Below is a small trained network, with its code and all its weights. Each question gives an input and a class and asks what happens when units are switched off, that is, made to give their printed mean instead of their output.

import numpy as np


def w(rows, s, z=0):
    codes = np.array(rows[::2]) - 128.0
    scale = np.full(codes.shape[1], s)
    scale[-1] = z or s
    return codes * scale


def norm(h):
    return h / np.sqrt((h * h).mean(-1, keepdims=True) + 1e-5)


def f(y):
    return y / 2 * (1 + np.tanh(0.7978845608 * (y + 0.044715 * y**3)))


def log_softmax(a):
    a = a - a.max(-1, keepdims=True)
    return a - np.log(np.exp(a).sum(-1, keepdims=True))


def net(x, mask):
    res = np.array(x, float).reshape(1, 3) / 4 @ E
    u = 0
    for l in range(2):
        y = f(norm(res) @ A[l][:, :-1].T + A[l][:, -1])
        res = res + np.where(mask[u : u + 5], y, B[l][:, -1]) @ B[l][:, :-1]
        u += 5
    return log_softmax(norm(res)[-1] @ U[:, :-1].T + U[:, -1])


A, B = {}, {}
E = w([
[190,65,164],'x0',
[134,187,252],'x1',
[212,207,59],'x2',
],0.003)
A[0] = w([
[46,85,228,255],'0.n0',
[255,37,183,138],'0.n1',
[103,81,153,160],'0.n2',
[185,144,85,107],'0.n3',
[236,207,100,50],'0.n4',
],0.0075,0.00096)
B[0] = w([
[207,129,75,252],'0.n0',
[8,196,135,235],'0.n1',
[185,115,131,155],'0.n2',
[102,68,253,171],'0.n3',
[122,34,210,247],'0.n4',
],0.0063,0.0032)
A[1] = w([
[214,117,178,90],'1.n0',
[159,43,11,229],'1.n1',
[10,60,184,248],'1.n2',
[109,177,84,111],'1.n3',
[2,186,151,243],'1.n4',
],0.0082,0.0012)
B[1] = w([
[23,128,208,171],'1.n0',
[78,95,153,250],'1.n1',
[154,94,9,253],'1.n2',
[254,216,48,132],'1.n3',
[181,252,35,206],'1.n4',
],0.0061,0.0047)
U = w([
[34,26,240,134],'0',
[174,252,2,143],'1',
[82,143,177,229],'2',
[172,122,99,3],'3',
],0.0071,0.0052)

Each question gives the input, the list of numbers given to net, and the class t.
The units are the neurons (one row each of A and B). Each row of codes is followed by its name. A weight is (code - 128) times the scale printed after its matrix; where a second scale follows, it is the last column's (A, B and U).
mask holds one flag per neuron, layer by layer. A switched-off neuron (its flag False) gives its mean, the last column of its row in B, instead of its output. The means were averaged over made-up inputs and are rounded, as every weight is.
A unit's drop is (log p(t) with every unit on - log p(t) with that unit switched off) / (log p(t) with every unit on - log p(t) with every unit switched off).
The circuit of an input: a set's keep is (log p(t) with only the set's units on - log p(t) with every unit switched off) / (log p(t) with every unit on - log p(t) with every unit switched off). Starting from all 10 units, units are removed one at a time, each time the one whose removal leaves the highest keep (on an exact tie, the one counted first), for as long as the keep stays at least 0.8.
circuit, biggest first: the units of the circuit, biggest drop first
unit that matters most: the unit with the biggest drop
top k neurons: the k neurons with the biggest drops, biggest first
top k neurons in layer l: the k neurons of layer l with the biggest drops, biggest first
drop when u is switched off: that unit's drop, to one decimal
input [2,0,-3], class 3: circuit, biggest first => (0.n0)
input [4,-3,4], class 0: top 2 neurons => (0.n4, 0.n3)
input [-7,7,-2], class 1: top 2 neurons in layer 0 => (0.n4, 0.n3)
input [5,-4,-4], class 1: circuit, biggest first => (0.n1, 0.n4, 1.n4)
input [8,-1,8], class 0: top 3 neurons => (0.n4, 0.n3, 1.n3)
input [-4,7,8], class 0: top 2 neurons => (0.n1, 0.n4)
input [8,-1,-6], class 1: top 2 neurons in layer 0 => (0.n1, 0.n4)
input [-7,4,7], class 0: top 2 neurons => (0.n1, 0.n4)
input [-1,2,-1], class 3: top 4 neurons in layer 0 => (0.n4, 0.n3, 0.n0, 0.n1)
input [6,-4,-1], class 1: circuit, biggest first => (0.n1, 1.n4)
input [-6,7,8], class 0: top 2 neurons in layer 0 => (0.n1, 0.n4)
input [3,0,4], class 0: top 3 neurons => (0.n4, 0.n3, 1.n3)
input [5,-1,7], class 0: top 2 neurons => (0.n4, 0.n3)
input [2,3,5], class 0: circuit, biggest first => (0.n4)
input [-4,-3,4], class 0: top 3 neurons => (0.n1, 1.n4, 1.n3)
input [-6,4,-2], class 1: top 2 neurons => (0.n4, 0.n3)
input [6,-5,-2], class 1: top 2 neurons in layer 0 => (0.n1, 0.n4)
input [8,2,-4], class 1: drop when 0.n1 is switched off => 1.1
input [5,-2,-2], class 1: drop when 0.n1 is switched off => 2.0
input [-3,0,4], class 0: unit that matters most => 0.n1
